Below is a small trained network, with its code and all its weights. Each question gives an input and a target symbol and asks what happens when units are switched off, that is, made to give their printed mean instead of their output.

import numpy as np


def w(rows, s, z=0):
    codes = np.array(rows[::2]) - 128.0
    scale = np.full(codes.shape[1], s)
    scale[-1] = z or s
    return codes * scale


def f(y):
    return np.maximum(y, 0)


def softmax(a):
    e = np.exp(a - a.max(-1, keepdims=True))
    return e / e.sum(-1, keepdims=True)


def log_softmax(a):
    a = a - a.max(-1, keepdims=True)
    return a - np.log(np.exp(a).sum(-1, keepdims=True))


def net(x, mask):
    ids = ['δζθλπψ'.index(c) for c in x.split()]
    T = len(ids)
    res = E[ids] + P[:T]
    u = 0
    for l in range(2):
        q, k, v = (res @ M[l].T for M in (Q, K, V))
        z = softmax(np.where(np.tri(T) > 0, q @ k.T / 4**0.5, -1e9)) @ v
        res = res + np.where(mask[u], z, O[l][:, -1]) @ O[l][:, :-1]
        u += 1
        y = f(res @ A[l][:, :-1].T + A[l][:, -1])
        res = res + np.where(mask[u : u + 4], y, B[l][:, -1]) @ B[l][:, :-1]
        u += 4
    return log_softmax(res[-1] @ U[:, :-1].T + U[:, -1])


Q, K, V, O, A, B = {}, {}, {}, {}, {}, {}
E = w([
[165,153,107,198],'δ',
[55,184,148,62],'ζ',
[251,91,142,115],'θ',
[74,42,151,155],'λ',
[168,116,56,83],'π',
[205,151,227,180],'ψ',
],0.015)
P = w([
[224,83,2,235],'0',
[122,78,116,118],'1',
[127,88,119,130],'2',
[127,93,113,129],'3',
[146,91,116,124],'4',
[146,100,119,129],'5',
[142,102,115,141],'6',
[146,91,120,143],'7',
[151,102,110,136],'8',
[153,89,112,139],'9',
[154,86,122,137],'10',
],0.0073)
Q[0] = w([
[81,88,164,144],'0.h0',
[214,66,113,189],'0.h0',
[230,42,86,246],'0.h0',
[200,30,107,129],'0.h0',
],0.014)
K[0] = w([
[99,127,183,179],'0.h0',
[162,11,23,252],'0.h0',
[185,48,37,254],'0.h0',
[171,101,111,223],'0.h0',
],0.0093)
V[0] = w([
[87,194,3,81],'0.h0',
[252,239,108,109],'0.h0',
[60,207,210,42],'0.h0',
[100,244,213,200],'0.h0',
],0.0054)
O[0] = w([
[109,191,52,2,125],'0.h0',
[190,154,113,183,171],'0.h0',
[194,132,151,68,2],'0.h0',
[159,46,74,144,77],'0.h0',
],0.0083,0.0095)
A[0] = w([
[75,125,89,100,231],'0.n0',
[110,53,102,101,255],'0.n1',
[1,125,179,72,109],'0.n2',
[162,106,174,30,79],'0.n3',
],0.009,0.004)
B[0] = w([
[165,138,2,128,247],'0.n0',
[156,32,2,111,253],'0.n1',
[147,204,159,46,214],'0.n2',
[45,132,91,201,171],'0.n3',
],0.0068,0.0038)
Q[1] = w([
[136,86,34,110],'1.h0',
[124,189,106,117],'1.h0',
[255,142,79,168],'1.h0',
[159,84,194,134],'1.h0',
],0.0058)
K[1] = w([
[138,244,212,190],'1.h0',
[255,121,140,133],'1.h0',
[135,160,75,197],'1.h0',
[22,105,73,88],'1.h0',
],0.0054)
V[1] = w([
[215,94,100,35],'1.h0',
[116,74,66,92],'1.h0',
[184,168,128,140],'1.h0',
[205,6,140,122],'1.h0',
],0.011)
O[1] = w([
[147,127,169,76,4],'1.h0',
[140,129,81,111,147],'1.h0',
[178,254,178,81,215],'1.h0',
[164,101,170,194,162],'1.h0',
],0.0094,0.0046)
A[1] = w([
[97,124,201,150,113],'1.n0',
[79,2,138,165,222],'1.n1',
[106,78,172,156,2],'1.n2',
[201,70,58,89,175],'1.n3',
],0.0078,0.0028)
B[1] = w([
[74,35,39,173,157],'1.n0',
[108,155,189,47,245],'1.n1',
[102,140,254,169,151],'1.n2',
[183,28,224,116,255],'1.n3',
],0.0054,0.0057)
U = w([
[184,89,7,155,4],'δ',
[254,93,121,87,148],'ζ',
[111,175,129,176,143],'θ',
[50,33,110,107,117],'λ',
[147,163,115,50,227],'π',
[197,132,224,115,121],'ψ',
],0.0071,0.0012)

Each question gives the input, a string of symbols that net reads in full, and the target symbol t.
The units are the heads (4 rows each of Q, K, V and O) and the neurons (one row each of A and B). Each row of codes is followed by its name. A weight is (code - 128) times the scale printed after its matrix; where a second scale follows, it is the last column's (O, A, B and U).
mask holds one flag per unit, layer by layer, with each layer's heads first. A switched-off unit (its flag False) gives its mean, the last column of its rows in O or B, instead of its output. The means were averaged over made-up inputs and are rounded, as every weight is.
A unit's drop is (log p(t) with every unit on - log p(t) with that unit switched off) / (log p(t) with every unit on - log p(t) with every unit switched off).
The circuit of an input: a set's keep is (log p(t) with only the set's units on - log p(t) with every unit switched off) / (log p(t) with every unit on - log p(t) with every unit switched off). Starting from all 10 units, units are removed one at a time, each time the one whose removal leaves the highest keep (on an exact tie, the one counted first), for as long as the keep stays at least 0.8.
circuit, biggest first: the units of the circuit, biggest drop first
most important unit: the unit with the biggest drop
top k neurons: the k neurons with the biggest drops, biggest first
top k neurons in layer l: the k neurons of layer l with the biggest drops, biggest first
drop of u: that unit's drop, to one decimal
input ψ λ π π λ, target ψ: top 2 neurons	1.n1; 1.n2
input π ζ ζ λ, target π: most important unit	0.n2
input θ δ ψ θ λ δ ψ, target θ: top 2 neurons	1.n3; 1.n0
input θ ψ ψ ψ, target θ: top 3 neurons in layer 1	1.n0; 1.n3; 1.n1
input ψ θ θ δ, target ψ: top 2 neurons in layer 0	0.n0; 0.n3
input π π ζ, target π: top 2 neurons in layer 0	0.n2; 0.n3
input π π θ, target π: top 2 neurons in layer 0	0.n1; 0.n0
input ψ π ψ θ θ θ θ ψ ζ π δ, target ψ: top 2 neurons in layer 1	1.n2; 1.n1
input θ ζ ψ δ ψ ψ θ λ λ ζ π, target θ: circuit, biggest first	0.h0; 1.h0
input λ ψ δ ζ δ ζ π δ θ π, target λ: top 2 neurons in layer 1	1.n3; 1.n1
input λ ψ δ ψ, target λ: drop of 0.h0	0.6
input λ θ π ψ δ, target λ: drop of 1.h0	0.5
input π δ δ θ δ ψ δ θ θ, target π: drop of 0.h0	1.2
input λ ψ ζ θ π, target λ: top neuron in layer 0	0.n1
